Below are the code and all the weights of a small trained network. Each question names an input and a target symbol and asks about switching units off, where a switched-off unit gives its printed mean instead of its output.

import numpy as np


def w(rows, s, z=0):
    codes = np.array(rows[::2]) - 128.0
    scale = np.full(codes.shape[1], s)
    scale[-1] = z or s
    return codes * scale


def norm(h):
    return h / np.sqrt((h * h).mean(-1, keepdims=True) + 1e-5)


def f(y):
    return y / 2 * (1 + np.tanh(0.7978845608 * (y + 0.044715 * y**3)))


def softmax(a):
    e = np.exp(a - a.max(-1, keepdims=True))
    return e / e.sum(-1, keepdims=True)


def log_softmax(a):
    a = a - a.max(-1, keepdims=True)
    return a - np.log(np.exp(a).sum(-1, keepdims=True))


def net(x, mask):
    ids = ['ΠΦΨΩγδθτ'.index(c) for c in x.split()]
    T = len(ids)
    res = E[ids] + P[:T]
    u = 0
    for l in range(2):
        r = norm(res)
        for j in range(2):
            rows = slice(4 * j, 4 * j + 4)
            q, k, v = (r @ M[l][rows].T for M in (Q, K, V))
            z = softmax(np.where(np.tri(T) > 0, q @ k.T / 4**0.5, -1e9)) @ v
            o = O[l][rows]
            res = res + np.where(mask[u + j], z, o[:, -1]) @ o[:, :-1]
        u += 2
        y = f(norm(res) @ A[l][:, :-1].T + A[l][:, -1])
        res = res + np.where(mask[u : u + 8], y, B[l][:, -1]) @ B[l][:, :-1]
        u += 8
    return log_softmax(norm(res)[-1] @ U[:, :-1].T + U[:, -1])


Q, K, V, O, A, B = {}, {}, {}, {}, {}, {}
E = w([
[70,162,165],'Π',
[145,68,166],'Φ',
[152,183,76],'Ψ',
[254,116,123],'Ω',
[133,107,87],'γ',
[113,121,146],'δ',
[142,71,162],'θ',
[144,70,165],'τ',
],0.007)
P = w([
[74,72,247],'0',
[8,38,166],'1',
[31,91,100],'2',
[35,120,72],'3',
[42,103,71],'4',
[85,158,103],'5',
],0.0015)
Q[0] = w([
[87,58,130],'L0H1',
[209,48,105],'L0H1',
[83,158,21],'L0H1',
[68,3,154],'L0H1',
[106,203,154],'L0H2',
[196,40,148],'L0H2',
[68,177,215],'L0H2',
[203,120,129],'L0H2',
],0.0052)
K[0] = w([
[123,235,111],'L0H1',
[92,134,139],'L0H1',
[229,131,2],'L0H1',
[149,181,155],'L0H1',
[130,51,123],'L0H2',
[173,115,91],'L0H2',
[101,168,131],'L0H2',
[144,176,70],'L0H2',
],0.0058)
V[0] = w([
[18,42,103],'L0H1',
[103,89,184],'L0H1',
[60,22,11],'L0H1',
[194,158,72],'L0H1',
[42,104,85],'L0H2',
[7,68,214],'L0H2',
[150,176,255],'L0H2',
[138,231,168],'L0H2',
],0.0054)
O[0] = w([
[124,53,211,231],'L0H1',
[126,104,77,197],'L0H1',
[165,80,217,216],'L0H1',
[125,87,253,65],'L0H1',
[156,166,178,143],'L0H2',
[108,216,192,251],'L0H2',
[126,71,72,124],'L0H2',
[85,116,115,14],'L0H2',
],0.0039,0.0019)
A[0] = w([
[230,104,185,162],'L0N1',
[172,245,149,218],'L0N2',
[120,129,88,3],'L0N3',
[194,25,132,180],'L0N4',
[145,12,195,91],'L0N5',
[193,54,51,190],'L0N6',
[254,106,164,221],'L0N7',
[185,137,204,60],'L0N8',
],0.0049,0.0027)
B[0] = w([
[101,121,121,218],'L0N1',
[115,69,57,189],'L0N2',
[119,254,170,83],'L0N3',
[108,110,51,249],'L0N4',
[141,206,63,240],'L0N5',
[86,86,70,199],'L0N6',
[91,71,75,253],'L0N7',
[83,158,180,141],'L0N8',
],0.005,0.0029)
Q[1] = w([
[152,157,155],'L1H1',
[127,86,84],'L1H1',
[137,131,255],'L1H1',
[109,127,154],'L1H1',
[210,161,91],'L1H2',
[133,99,65],'L1H2',
[143,166,92],'L1H2',
[118,132,224],'L1H2',
],0.0093)
K[1] = w([
[120,126,167],'L1H1',
[154,174,150],'L1H1',
[92,56,151],'L1H1',
[127,107,162],'L1H1',
[173,109,2],'L1H2',
[150,152,130],'L1H2',
[213,93,99],'L1H2',
[148,95,135],'L1H2',
],0.011)
V[1] = w([
[102,54,198],'L1H1',
[133,136,127],'L1H1',
[121,198,64],'L1H1',
[173,1,133],'L1H1',
[211,169,102],'L1H2',
[186,69,109],'L1H2',
[100,142,187],'L1H2',
[74,179,191],'L1H2',
],0.0071)
O[1] = w([
[253,212,93,141],'L1H1',
[129,90,147,115],'L1H1',
[79,148,151,138],'L1H1',
[146,171,113,252],'L1H1',
[125,70,147,11],'L1H2',
[175,125,131,149],'L1H2',
[122,181,55,96],'L1H2',
[89,141,72,78],'L1H2',
],0.0062,0.0032)
A[1] = w([
[161,118,121,177],'L1N1',
[173,83,241,27],'L1N2',
[170,177,109,136],'L1N3',
[227,211,79,254],'L1N4',
[82,199,70,141],'L1N5',
[2,79,156,39],'L1N6',
[169,146,115,33],'L1N7',
[200,166,71,91],'L1N8',
],0.007,0.0013)
B[1] = w([
[68,136,202,150],'L1N1',
[101,173,114,140],'L1N2',
[158,90,172,156],'L1N3',
[119,133,204,255],'L1N4',
[139,107,2,195],'L1N5',
[111,211,200,203],'L1N6',
[162,138,164,126],'L1N7',
[220,166,233,191],'L1N8',
],0.0045,0.0036)
U = w([
[49,165,69,86],'Π',
[147,118,166,2],'Φ',
[13,107,191,250],'Ψ',
[139,7,81,188],'Ω',
[194,145,146,60],'γ',
[147,182,63,219],'δ',
[142,126,178,9],'θ',
[149,121,173,4],'τ',
],0.012,0.0023)

Each question gives the input, a string of symbols that net reads in full, and the target symbol t.
The units are the heads (4 rows each of Q, K, V and O) and the neurons (one row each of A and B). Each row of codes is followed by its name. A weight is (code - 128) times the scale printed after its matrix; where a second scale follows, it is the last column's (O, A, B and U).
mask holds one flag per unit, layer by layer, with each layer's heads first. A switched-off unit (its flag False) gives its mean, the last column of its rows in O or B, instead of its output. The means were averaged over made-up inputs and are rounded, as every weight is.
A unit's drop is (log p(t) with every unit on - log p(t) with that unit switched off) / (log p(t) with every unit on - log p(t) with every unit switched off).
The circuit of an input: a set's keep is (log p(t) with only the set's units on - log p(t) with every unit switched off) / (log p(t) with every unit on - log p(t) with every unit switched off). Starting from the 12 units with the biggest drops (on a tie, the unit counted first), units are removed one at a time, each time the one whose removal leaves the highest keep (on an exact tie, the one counted first), for as long as the keep stays at least 0.8.
units of the circuit, in order: the units of the circuit, biggest drop first
unit that matters most: the unit with the biggest drop
k most important neurons: the k neurons with the biggest drops, biggest first
top k neurons in layer l: the k neurons of layer l with the biggest drops, biggest first
heads that matter: for each layer, one digit per head in row order, 1 if its drop is at least 0.15 and else 0, layers parted by /
drop when u is switched off: that unit's drop, to one decimal
input δ γ Π, target δ: heads that matter : 00 / 11
input Ψ Π Ω γ, target Ψ: 3 most important neurons : (L0N7, L0N3, L1N6)
input Ω Π γ Ψ, target Ω: top 3 neurons in layer 0 : (L0N2, L0N5, L0N6)
input γ Φ Φ, target γ: heads that matter : 00 / 10
input δ Ψ Π Ψ, target Ψ: heads that matter : 00 / 10
input Ω θ Ψ τ, target Ψ: most important neuron : (L1N6)
input γ Φ τ δ δ, target γ: heads that matter : 00 / 10
input γ Ψ Ψ τ, target γ: heads that matter : 10 / 10
input Φ Ψ θ, target Ψ: heads that matter : 00 / 11
input τ τ δ, target δ: 2 most important neurons : (L0N5, L1N5)
input Ω θ Ψ Ψ Φ, target Ψ: heads that matter : 10 / 10
input θ Ψ τ γ, target Ψ: heads that matter : 00 / 11
input δ Φ θ τ, target δ: heads that matter : 01 / 00
input Ω γ Ω γ, target Ω: heads that matter : 01 / 01
input Ψ Ψ Π θ, target Π: top 2 neurons in layer 0 : (L0N6, L0N5)
input Ψ Ω δ θ δ, target δ: heads that matter : 00 / 11
input δ Ω Ψ Ψ θ, target Ψ: heads that matter : 10 / 10
input γ Ψ Ψ, target γ: heads that matter : 10 / 00
input Π γ τ Φ Ψ Φ, target Π: unit that matters most : L0N7
input Π δ τ, target δ: heads that matter : 00 / 00
input Φ Π Φ, target Π: units of the circuit, in order : (L1H2)
input Ω Φ Φ γ Ω Ψ, target Ω: heads that matter : 01 / 11
input Ψ Ψ τ Ψ Ω, target Ω: top 2 neurons in layer 0 : (L0N5, L0N2)
input Ω Ψ τ, target Ψ: top 2 neurons in layer 1 : (L1N5, L1N6)
input Π θ Π Π δ θ, target δ: top 2 neurons in layer 0 : (L0N5, L0N4)
input δ τ Φ θ τ Φ, target δ: top 2 neurons in layer 0 : (L0N7, L0N4)
input Π Φ θ, target Π: unit that matters most : L0H1
input δ δ δ θ, target δ: 2 most important neurons : (L0N5, L0N7)
input Π Ψ γ τ, target Π: drop when L0N5 is switched off : 0.2
input γ γ γ, target γ: drop when L0N2 is switched off : 0.0
